Here is a tiny trained network, its code and every weight. The questions are about switching its units off for an input and a target symbol, where a switched-off unit gives its printed mean instead of its output.

import numpy as np


def w(rows, s, z=0):
    codes = np.array(rows[::2]) - 128.0
    scale = np.full(codes.shape[1], s)
    scale[-1] = z or s
    return codes * scale


def f(y):
    return np.maximum(y, 0)


def softmax(a):
    e = np.exp(a - a.max(-1, keepdims=True))
    return e / e.sum(-1, keepdims=True)


def log_softmax(a):
    a = a - a.max(-1, keepdims=True)
    return a - np.log(np.exp(a).sum(-1, keepdims=True))


def net(x, mask):
    ids = ['βεζξσψω'.index(c) for c in x.split()]
    T = len(ids)
    res = E[ids] + P[:T]
    u = 0
    for l in range(2):
        r = res
        for j in range(2):
            rows = slice(2 * j, 2 * j + 2)
            q, k, v = (r @ M[l][rows].T for M in (Q, K, V))
            z = softmax(np.where(np.tri(T) > 0, q @ k.T / 2**0.5, -1e9)) @ v
            o = O[l][rows]
            res = res + np.where(mask[u + j], z, o[:, -1]) @ o[:, :-1]
        u += 2
        y = f(res @ A[l][:, :-1].T + A[l][:, -1])
        res = res + np.where(mask[u : u + 8], y, B[l][:, -1]) @ B[l][:, :-1]
        u += 8
    return log_softmax(res[-1] @ U[:, :-1].T + U[:, -1])


Q, K, V, O, A, B = {}, {}, {}, {}, {}, {}
E = w([
[170,155,133],'β',
[164,133,158],'ε',
[108,103,88],'ζ',
[177,169,116],'ξ',
[192,58,30],'σ',
[36,153,254],'ψ',
[55,98,1],'ω',
],0.014)
P = w([
[138,157,193],'0',
[181,171,159],'1',
[68,127,182],'2',
[205,126,132],'3',
[50,40,200],'4',
[212,85,126],'5',
[39,1,204],'6',
[211,71,130],'7',
],0.0059)
Q[0] = w([
[97,119,155],'0.h0',
[254,102,138],'0.h0',
[72,144,45],'0.h1',
[131,170,99],'0.h1',
],0.025)
K[0] = w([
[130,124,205],'0.h0',
[118,6,33],'0.h0',
[143,197,175],'0.h1',
[129,175,99],'0.h1',
],0.022)
V[0] = w([
[24,188,61],'0.h0',
[153,77,148],'0.h0',
[169,48,149],'0.h1',
[99,72,2],'0.h1',
],0.0097)
O[0] = w([
[80,139,158,2],'0.h0',
[138,142,123,187],'0.h0',
[142,151,155,196],'0.h1',
[154,245,66,90],'0.h1',
],0.011,0.00092)
A[0] = w([
[82,103,67,85],'0.n0',
[100,105,146,69],'0.n1',
[97,67,85,118],'0.n2',
[80,113,89,67],'0.n3',
[130,76,59,83],'0.n4',
[94,130,75,3],'0.n5',
[247,111,145,151],'0.n6',
[132,115,90,54],'0.n7',
],0.013,0.0054)
B[0] = w([
[138,160,146,165],'0.n0',
[145,171,75,171],'0.n1',
[166,176,116,205],'0.n2',
[115,146,178,150],'0.n3',
[113,154,73,180],'0.n4',
[201,123,122,136],'0.n5',
[4,122,99,254],'0.n6',
[133,139,101,137],'0.n7',
],0.017,0.007)
Q[1] = w([
[204,116,162],'1.h0',
[76,121,75],'1.h0',
[4,190,147],'1.h1',
[216,61,174],'1.h1',
],0.035)
K[1] = w([
[157,75,38],'1.h0',
[73,192,198],'1.h0',
[226,176,224],'1.h1',
[108,76,2],'1.h1',
],0.031)
V[1] = w([
[149,56,38],'1.h0',
[77,184,255],'1.h0',
[210,106,116],'1.h1',
[101,128,114],'1.h1',
],0.0057)
O[1] = w([
[51,115,64,43],'1.h0',
[212,164,253,254],'1.h0',
[179,124,180,34],'1.h1',
[101,133,99,147],'1.h1',
],0.0058,0.0069)
A[1] = w([
[152,143,188,162],'1.n0',
[107,128,99,222],'1.n1',
[62,108,189,121],'1.n2',
[127,96,146,254],'1.n3',
[109,6,184,63],'1.n4',
[101,31,129,114],'1.n5',
[91,118,121,11],'1.n6',
[47,112,124,149],'1.n7',
],0.013,0.0076)
B[1] = w([
[157,115,46,195],'1.n0',
[150,170,209,217],'1.n1',
[212,86,41,233],'1.n2',
[255,5,205,191],'1.n3',
[46,241,15,190],'1.n4',
[40,76,51,183],'1.n5',
[244,155,56,148],'1.n6',
[44,133,216,249],'1.n7',
],0.015,0.011)
U = w([
[118,59,97,37],'β',
[93,82,26,34],'ε',
[201,24,250,253],'ζ',
[134,3,157,229],'ξ',
[101,121,175,89],'σ',
[202,25,69,200],'ψ',
[162,196,39,86],'ω',
],0.0053,0.0041)

Each question gives the input, a string of symbols that net reads in full, and the target symbol t.
The units are the heads (2 rows each of Q, K, V and O) and the neurons (one row each of A and B). Each row of codes is followed by its name. A weight is (code - 128) times the scale printed after its matrix; where a second scale follows, it is the last column's (O, A, B and U).
mask holds one flag per unit, layer by layer, with each layer's heads first. A switched-off unit (its flag False) gives its mean, the last column of its rows in O or B, instead of its output. The means were averaged over made-up inputs and are rounded, as every weight is.
A unit's drop is (log p(t) with every unit on - log p(t) with that unit switched off) / (log p(t) with every unit on - log p(t) with every unit switched off).
The circuit of an input: a set's keep is (log p(t) with only the set's units on - log p(t) with every unit switched off) / (log p(t) with every unit on - log p(t) with every unit switched off). Starting from the 12 units with the biggest drops (on a tie, the unit counted first), units are removed one at a time, each time the one whose removal leaves the highest keep (on an exact tie, the one counted first), for as long as the keep stays at least 0.8.
circuit, biggest first: the units of the circuit, biggest drop first
unit that matters most: the unit with the biggest drop
k most important neurons: the k neurons with the biggest drops, biggest first
top k neurons in layer l: the k neurons of layer l with the biggest drops, biggest first
which heads matter: for each layer, one digit per head in row order, 1 if its drop is at least 0.15 and else 0, layers parted by /
input ε ζ ξ β, target ζ: which heads matter => 00 / 00
input β ψ ξ, target ψ: which heads matter => 01 / 10
input ζ ψ ω ε β, target ω: 4 most important neurons => [1.n3; 1.n7; 1.n0; 0.n6]
input ξ ε ε ε ξ, target ξ: 2 most important neurons => [1.n3; 1.n7]
input ω ε ψ ε ψ, target ψ: which heads matter => 00 / 10
input ζ ξ ω ξ σ ε ψ ψ, target σ: unit that matters most => 0.n6
input ω ξ ε ψ ω ω ψ ξ, target ω: which heads matter => 11 / 00
input ζ ζ ε ε, target ζ: circuit, biggest first => [1.n4; 1.n5]
input ω β ω ω ε, target ω: which heads matter => 01 / 00
input ε ξ ε β ξ ε ψ ω, target ω: 4 most important neurons => [0.n2; 1.n3; 1.n7; 0.n4]
input σ ψ ε ε ε ψ σ ε, target σ: which heads matter => 11 / 00
input ε ψ ε ψ ε, target ψ: circuit, biggest first => [1.h0; 1.n7; 1.n0]
input ε ψ β ζ ψ ξ ψ ξ, target ζ: circuit, biggest first => [1.n4; 1.h0]
input ε ψ ε, target ψ: circuit, biggest first => [1.h0; 0.h1; 1.n7; 1.n0]
input ψ ω ψ ω β, target ω: circuit, biggest first => [0.h1]
input ω ψ ω ε ε ω ξ, target ω: which heads matter => 01 / 00
input ψ ξ ε σ, target σ: circuit, biggest first => [0.n6; 1.n7; 1.n1; 0.h0]
input σ ε β β, target σ: 3 most important neurons => [0.n6; 1.n7; 1.n3]
input ω ζ ε ε ψ ε ψ ω, target ω: circuit, biggest first => [0.n2; 1.n3; 0.n0]
input ζ σ ψ ω σ, target ω: circuit, biggest first => [0.n2; 0.n4]
input ε σ ε ψ, target σ: 4 most important neurons => [0.n6; 0.n4; 1.n3; 1.n2]
input ω σ σ, target ω: circuit, biggest first => [0.h1]
input ε ω ψ, target ω: which heads matter => 01 / 00
input ε β σ ξ, target σ: 3 most important neurons => [0.n6; 1.n7; 1.n3]
input ζ ψ ζ ζ β, target ζ: 4 most important neurons => [1.n4; 1.n2; 1.n5; 1.n3]
input ε ψ ω ξ β ψ ε ζ, target ζ: 2 most important neurons => [1.n4; 1.n2]
input ξ ξ ξ, target ξ: top 2 neurons in layer 0 => [0.n2; 0.n1]
input ξ β β, target ξ: which heads matter => 11 / 10
